The symbols move the objects like this.
hg: p>lq, i>fh, h>bz, g>lg, s>zb, j>td
gn: p>gm, i>lq, h>fh, g>pq, s>lg, j>tt
pf: p>tg, i>zz, h>cc, g>fq, s>rd, j>cz
nq: p>gs, i>qp, h>gm, g>sr, s>jr, j>mt
td: p>lg, i>zb, h>tg, g>fh, s>bz, j>ml
bg: p>jm, i>sr, h>jr, g>gs, s>qp, j>nq
zm: p>tp, i>md, h>jm, g>fs, s>nf, j>lf
jc: p>pf, i>tp, h>md, g>cz, s>fs, j>fc
tt: p>pq, i>lg, h>zb, g>lq, s>fh, j>hg
fh: p>th, i>tt, h>td, g>gn, s>hg, j>zb
tp: p>zz, i>cc, h>fc, g>rd, s>jc, j>fs
md: p>cc, i>fc, h>lf, g>jc, s>zm, j>nf
fs: p>rd, i>jc, h>zm, g>cc, s>fc, j>md
lq: p>mt, i>th, h>tt, g>hf, s>gn, j>lg
tg: p>hg, i>ml, h>qd, g>td, s>mr, j>fq
rd: p>mr, i>pf, h>tp, g>qd, s>cz, j>cc
gs: p>zm, i>lc, h>bg, g>lf, s>jz, j>sr
lf: p>fs, i>nf, h>gs, g>md, s>jm, j>lc
gm: p>bg, i>mt, h>th, g>nq, s>hf, j>pq
pq: p>nq, i>hf, h>gn, g>mt, s>th, j>lq
fc: p>cz, i>fs, h>nf, g>tp, s>md, j>zm
ml: p>fh, i>bz, h>fq, g>zb, s>tg, j>mr
qp: p>lc, i>bg, h>mt, g>jz, s>nq, j>jr
bz: p>tt, i>td, h>mr, g>hg, s>ml, j>tg
hf: p>qp, i>gm, h>lq, g>jr, s>pq, j>th
jz: p>nf, i>gs, h>qp, g>jm, s>sr, j>bg
zb: p>gn, i>hg, h>ml, g>tt, s>td, j>bz
jr: p>jz, i>nq, h>hf, g>bg, s>mt, j>gm
jm: p>fc, i>lf, h>jz, g>zm, s>lc, j>gs
fq: p>td, i>mr, h>pf, g>ml, s>qd, j>zz
lc: p>md, i>jm, h>sr, g>nf, s>gs, j>jz
th: p>jr, i>pq, h>lg, g>gm, s>lq, j>gn
sr: p>lf, i>jz, h>nq, g>lc, s>bg, j>qp
nf: p>jc, i>zm, h>lc, g>fc, s>lf, j>jm
cc: p>qd, i>cz, h>fs, g>pf, s>tp, j>jc
lg: p>hf, i>gn, h>hg, g>th, s>tt, j>fh
qd: p>bz, i>fq, h>rd, g>tg, s>zz, j>pf
cz: p>fq, i>rd, h>jc, g>zz, s>cc, j>tp
mr: p>zb, i>tg, h>zz, g>bz, s>fq, j>qd
mt: p>sr, i>jr, h>pq, g>qp, s>gm, j>hf
zz: p>ml, i>qd, h>cz, g>mr, s>pf, j>rd

In the rows, 150 stands for zero.

The rows follow the links: the fewer symbols apart two objects are, the more alike their rows tend to be.

Each row is also shifted at random along 3 hidden directions that mean nothing.

Some objects, each with a row of numbers:
tt: 131 124 138 132 143 128 168 204 131 127 122 157 124 94 162 117 190 183 119 126 144 156 174 147 127 175 141 166 118 193 196 133 202 198 181 144 111 121 121 113 203 156 145 177 140 144 178
lq: 170 142 167 101 143 181 136 194 96 108 112 133 117 123 147 189 129 97 111 150 194 153 116 120 101 108 182 171 114 196 190 156 186 172 105 75 144 109 167 104 181 165 165 151 209 182 173
fq: 112 119 119 158 171 168 77 103 184 166 163 180 107 187 217 185 91 118 197 129 178 156 175 209 210 160 164 96 135 137 135 162 151 161 190 122 164 175 90 187 176 160 89 174 147 69 141
mt: 176 189 159 120 139 168 154 178 133 147 161 144 183 190 150 188 116 159 216 204 149 217 109 135 102 106 208 205 137 170 204 151 151 148 121 134 140 126 171 152 211 149 178 179 161 120 176
gn: 157 129 168 127 133 132 164 207 120 129 100 156 130 104 162 128 210 183 120 123 165 127 149 92 142 157 120 151 98 209 188 143 218 162 179 145 160 158 135 105 215 154 137 180 112 160 192
lc: 187 193 179 176 131 126 206 164 157 159 157 124 205 153 107 124 199 206 158 176 101 134 132 99 136 149 133 172 182 141 126 141 120 105 127 210 167 169 194 161 112 137 179 127 117 201 147
rd: 116 134 114 180 177 164 104 98 174 178 197 191 157 178 179 158 91 120 174 144 167 158 166 204 184 176 158 115 173 105 106 151 120 156 176 153 152 179 121 185 124 154 139 155 154 98 129
fc: 136 158 153 153 154 124 158 117 217 159 179 90 138 189 130 152 154 207 203 162 22 138 221 217 185 147 152 150 198 109 123 158 75 135 117 172 132 120 138 209 97 133 107 105 162 134 78
jc: 141 147 152 166 169 158 137 95 168 153 153 127 130 159 129 149 142 103 118 136 148 103 164 176 185 147 128 101 173 108 95 159 116 127 139 148 172 157 164 164 66 152 144 95 176 186 108
fs: 143 148 153 167 154 143 146 94 184 162 157 117 135 168 136 144 152 137 151 144 116 109 181 178 192 148 124 108 175 113 103 163 116 123 144 160 173 159 151 173 89 139 118 104 155 163 105
jz: 206 185 196 150 133 145 186 153 135 148 120 114 180 160 113 151 191 156 147 181 156 120 104 82 143 114 121 154 137 159 147 161 157 102 130 173 206 170 199 140 146 139 166 132 120 208 161
tg: 113 94 127 155 149 137 120 172 172 133 147 171 107 122 188 132 165 170 130 73 120 108 203 156 182 200 128 119 149 164 116 124 158 171 171 147 140 164 96 155 134 162 104 159 145 128 134
zz: 100 127 109 155 181 172 103 96 182 161 186 169 119 178 177 172 85 111 173 138 152 174 184 242 177 163 178 123 171 113 134 160 117 178 161 119 117 126 110 178 131 154 125 138 196 97 115
lf: 181 199 152 178 156 152 155 95 163 197 177 153 209 210 138 169 123 135 211 218 185 181 101 152 169 121 153 149 163 116 141 179 126 110 158 178 191 186 180 185 151 128 171 156 110 131 155
qd: 100 112 119 168 172 141 136 113 162 152 148 172 116 114 163 122 157 126 101 112 167 119 194 200 185 193 115 102 161 129 121 150 162 179 197 154 130 152 116 148 120 153 135 133 157 149 134
th: 169 146 168 109 121 148 151 230 128 117 133 133 138 140 161 166 163 199 164 135 111 165 147 101 111 140 181 197 128 203 190 120 162 156 104 126 136 122 147 148 193 160 148 178 163 143 161

Start, symbols taken left to right, then the object you end at.
Answer with the object's name.
206 197 186 154 141 153 168 141 133 158 144 122 193 180 119 165 153 144 171 193 158 141 97 99 142 109 144 158 150 148 144 165 143 99 116 162 201 179 202 153 136 143 172 138 134 186 152
s g h -> jz
183 198 163 170 146 142 173 125 162 179 175 138 206 197 124 154 144 168 202 196 138 168 113 134 151 128 158 161 174 119 137 162 111 112 126 186 176 174 192 180 132 135 172 149 124 154 143
j s -> jz
111 116 121 134 171 180 74 123 171 142 163 169 91 175 194 192 87 104 169 115 158 151 181 213 180 149 173 119 138 141 140 149 139 171 156 92 148 139 100 174 157 168 105 153 191 89 126
s s -> qd
111 133 113 186 179 151 120 99 179 183 175 197 145 155 179 134 126 135 156 136 185 149 169 199 192 192 132 99 163 113 116 150 141 160 214 170 153 187 117 174 139 149 137 164 121 110 146
j g -> zz
132 139 145 174 151 141 129 125 196 163 183 149 145 181 158 145 141 183 188 122 78 123 192 177 199 172 138 128 191 117 89 137 98 116 144 180 167 178 129 203 97 145 110 134 135 120 100
g s i -> rd
130 133 135 195 167 156 139 111 158 159 166 172 151 134 143 127 143 121 104 122 169 108 159 163 184 183 116 103 182 102 82 142 131 134 164 175 169 188 149 153 68 153 153 113 155 177 129
s p i g -> tg
106 97 129 136 156 168 126 180 131 114 144 167 91 85 152 136 146 114 57 71 153 110 192 164 132 186 142 137 160 153 114 116 157 189 127 111 112 115 135 120 90 180 156 122 218 187 121
g j -> bz
184 187 169 139 137 135 164 161 153 171 143 137 189 193 158 170 161 195 238 212 147 193 106 122 144 111 167 176 118 181 202 170 164 126 166 165 178 166 160 160 241 129 136 198 90 106 194
h h j h -> fh
177 188 185 111 140 138 211 171 141 120 121 77 147 138 93 150 184 164 132 198 105 163 152 144 102 100 165 207 153 170 200 164 137 162 90 138 117 74 202 123 144 137 183 110 191 217 143
s j g g -> jz
182 187 165 116 142 163 166 163 132 146 150 124 178 182 136 186 123 145 197 218 150 213 114 146 104 94 196 207 130 168 214 169 143 152 116 122 134 111 178 146 208 147 177 161 167 140 171
j j -> pq
122 117 118 150 155 173 87 179 146 145 177 213 137 155 213 174 99 149 180 100 171 182 152 159 145 183 181 152 141 164 142 116 163 168 164 125 139 167 93 167 188 172 133 208 154 72 161
p s -> tt
179 158 165 130 113 132 150 229 146 143 145 159 169 163 174 162 169 228 215 136 111 175 127 82 124 150 172 188 125 203 185 122 171 132 137 160 166 177 130 163 226 153 133 214 96 107 183
s i -> pq
185 168 164 151 136 154 174 181 96 152 128 173 195 128 142 140 171 142 127 174 231 164 74 72 115 131 143 169 115 185 183 154 203 139 170 152 178 181 186 105 199 149 203 183 112 178 218
h p -> jr
128 129 128 202 172 162 144 93 141 175 160 191 157 124 148 113 150 93 84 125 229 102 143 159 185 190 106 94 167 103 80 158 158 148 195 172 166 196 154 136 80 155 168 122 136 187 142
g p j j -> qd
158 181 149 165 171 154 167 73 167 179 161 123 174 181 120 151 137 110 159 213 167 160 138 193 174 123 146 132 176 98 141 194 118 135 152 162 160 147 181 159 115 124 165 106 158 176 131
j s p -> fc
125 111 122 152 155 187 80 161 135 142 160 218 124 145 206 181 89 95 142 99 221 149 133 147 156 168 161 118 126 164 131 132 178 165 175 106 172 183 109 154 172 177 139 194 163 100 168
h h h j -> tp
139 132 145 84 156 179 117 190 130 111 139 133 95 150 164 196 99 118 152 154 146 195 161 183 105 108 211 189 119 190 217 151 162 193 107 66 98 62 138 128 202 171 144 162 227 121 149
i s s -> tt
192 190 190 112 134 142 192 166 146 137 126 82 158 166 106 169 172 167 166 198 99 164 141 133 119 90 168 186 143 171 190 164 129 134 94 141 145 102 190 144 158 138 161 120 177 189 139
h j g -> nq
135 119 116 159 155 157 100 161 127 167 156 233 156 155 221 159 110 134 180 134 236 186 116 143 159 175 159 134 105 177 175 148 210 173 230 134 162 202 99 142 241 163 139 233 95 64 210
h g g g -> th
